Below is a small trained network, with its code and all its weights. Each question gives an input and a class and asks what happens when units are switched off, that is, made to give their printed mean instead of their output.

import numpy as np


def w(rows, s, z=0):
    codes = np.array(rows[::2]) - 128.0
    scale = np.full(codes.shape[1], s)
    scale[-1] = z or s
    return codes * scale


def norm(h):
    return h / np.sqrt((h * h).mean(-1, keepdims=True) + 1e-5)


def f(y):
    return y / 2 * (1 + np.tanh(0.7978845608 * (y + 0.044715 * y**3)))


def log_softmax(a):
    a = a - a.max(-1, keepdims=True)
    return a - np.log(np.exp(a).sum(-1, keepdims=True))


def net(x, mask):
    res = np.array(x, float).reshape(1, 2) / 4 @ E
    u = 0
    for l in range(4):
        y = f(norm(res) @ A[l][:, :-1].T + A[l][:, -1])
        res = res + np.where(mask[u : u + 7], y, B[l][:, -1]) @ B[l][:, :-1]
        u += 7
    return log_softmax(norm(res)[-1] @ U[:, :-1].T + U[:, -1])


A, B = {}, {}
E = w([
[68,201,134,25,2,61],'x0',
[118,51,238,108,24,91],'x1',
],0.0046)
A[0] = w([
[142,148,162,185,254,147,45],'0.n0',
[135,86,156,39,119,203,123],'0.n1',
[107,90,203,112,183,220,127],'0.n2',
[138,204,153,103,39,102,5],'0.n3',
[69,168,121,129,133,73,126],'0.n4',
[117,148,53,104,155,150,103],'0.n5',
[56,188,234,56,123,84,130],'0.n6',
],0.0074,0.0012)
B[0] = w([
[139,137,217,137,88,115,238],'0.n0',
[229,171,218,132,206,117,145],'0.n1',
[173,95,86,82,151,106,173],'0.n2',
[112,144,233,189,156,201,229],'0.n3',
[75,110,187,107,49,177,162],'0.n4',
[63,169,46,19,165,163,181],'0.n5',
[32,70,173,2,7,28,253],'0.n6',
],0.006,0.0051)
A[1] = w([
[124,122,148,67,129,168,110],'1.n0',
[210,1,150,159,116,91,139],'1.n1',
[134,145,95,170,165,142,7],'1.n2',
[146,166,85,201,151,173,169],'1.n3',
[191,122,196,117,215,181,148],'1.n4',
[100,130,134,1,149,145,86],'1.n5',
[176,124,142,72,169,222,156],'1.n6',
],0.0087,0.0016)
B[1] = w([
[93,224,159,35,76,65,166],'1.n0',
[168,48,12,185,192,247,254],'1.n1',
[94,174,204,93,126,23,140],'1.n2',
[96,54,209,68,128,79,170],'1.n3',
[139,156,79,255,15,80,230],'1.n4',
[185,55,94,198,193,118,222],'1.n5',
[173,124,61,84,145,141,185],'1.n6',
],0.0058)
A[2] = w([
[127,20,155,153,115,140,158],'2.n0',
[133,150,68,19,140,126,146],'2.n1',
[205,71,142,114,178,99,219],'2.n2',
[152,159,192,133,31,107,44],'2.n3',
[122,106,125,244,65,1,8],'2.n4',
[172,128,177,126,145,155,24],'2.n5',
[134,83,25,20,217,163,88],'2.n6',
],0.007,0.0012)
B[2] = w([
[66,157,49,96,102,189,218],'2.n0',
[209,46,200,145,185,198,203],'2.n1',
[104,254,54,5,7,125,181],'2.n2',
[93,239,251,95,239,125,218],'2.n3',
[119,136,141,127,170,114,213],'2.n4',
[139,31,90,102,77,210,107],'2.n5',
[109,46,208,138,201,76,254],'2.n6',
],0.0062,0.0038)
A[3] = w([
[137,143,203,98,117,109,3],'3.n0',
[131,90,95,38,74,147,166],'3.n1',
[147,187,91,116,122,2,76],'3.n2',
[125,144,235,204,138,149,109],'3.n3',
[135,162,124,151,221,109,175],'3.n4',
[102,95,122,98,46,153,163],'3.n5',
[87,107,200,138,162,92,123],'3.n6',
],0.009,0.0023)
B[3] = w([
[79,124,177,150,71,133,206],'3.n0',
[152,254,118,98,107,127,179],'3.n1',
[162,236,193,123,163,134,166],'3.n2',
[85,98,88,79,139,112,178],'3.n3',
[125,132,162,197,131,147,181],'3.n4',
[187,171,64,24,53,104,193],'3.n5',
[102,39,117,239,125,67,255],'3.n6',
],0.0075,0.005)
U = w([
[145,175,47,54,73,158,106],'0',
[57,127,168,67,69,91,183],'1',
[114,43,142,155,198,122,165],'2',
[191,95,3,183,98,176,172],'3',
[129,141,108,103,154,180,2],'4',
[171,236,136,172,167,112,121],'5',
],0.014,0.0049)

Each question gives the input, the list of numbers given to net, and the class t.
The units are the neurons (one row each of A and B). Each row of codes is followed by its name. A weight is (code - 128) times the scale printed after its matrix; where a second scale follows, it is the last column's (A, B and U).
mask holds one flag per neuron, layer by layer. A switched-off neuron (its flag False) gives its mean, the last column of its row in B, instead of its output. The means were averaged over made-up inputs and are rounded, as every weight is.
A unit's drop is (log p(t) with every unit on - log p(t) with that unit switched off) / (log p(t) with every unit on - log p(t) with every unit switched off).
unit that matters most: the unit with the biggest drop
top k neurons: the k neurons with the biggest drops, biggest first
top k neurons in layer l: the k neurons of layer l with the biggest drops, biggest first
drop when u is switched off: that unit's drop, to one decimal
input [-5,-4], class 5: unit that matters most -> 0.n6
input [-2,-2], class 5: top 2 neurons in layer 0 -> [0.n6 0.n0]
input [-5,-8], class 5: top 3 neurons -> [0.n0 1.n4 0.n6]
input [-3,-2], class 5: top 2 neurons -> [0.n6 0.n5]
input [4,-4], class 2: top 2 neurons -> [1.n4 1.n5]
input [-2,-1], class 3: top 2 neurons -> [0.n0 0.n6]
input [0,-6], class 2: top 2 neurons -> [0.n5 2.n6]
input [-8,-8], class 5: top 2 neurons -> [1.n1 0.n0]
input [5,-5], class 2: top 2 neurons -> [1.n4 1.n5]
input [-8,-6], class 5: top 4 neurons in layer 1 -> [1.n2 1.n1 1.n4 1.n3]
input [-5,-7], class 5: top 2 neurons -> [0.n0 1.n4]
input [-4,-2], class 3: top 2 neurons in layer 1 -> [1.n4 1.n1]
input [-3,-4], class 5: top 2 neurons in layer 1 -> [1.n4 1.n6]
input [0,8], class 0: top neuron in layer 0 -> [0.n0]
input [0,7], class 0: drop when 1.n1 is switched off -> 0.1
input [-5,-6], class 5: drop when 1.n4 is switched off -> 0.1
input [-2,8], class 0: drop when 2.n2 is switched off -> 0.1
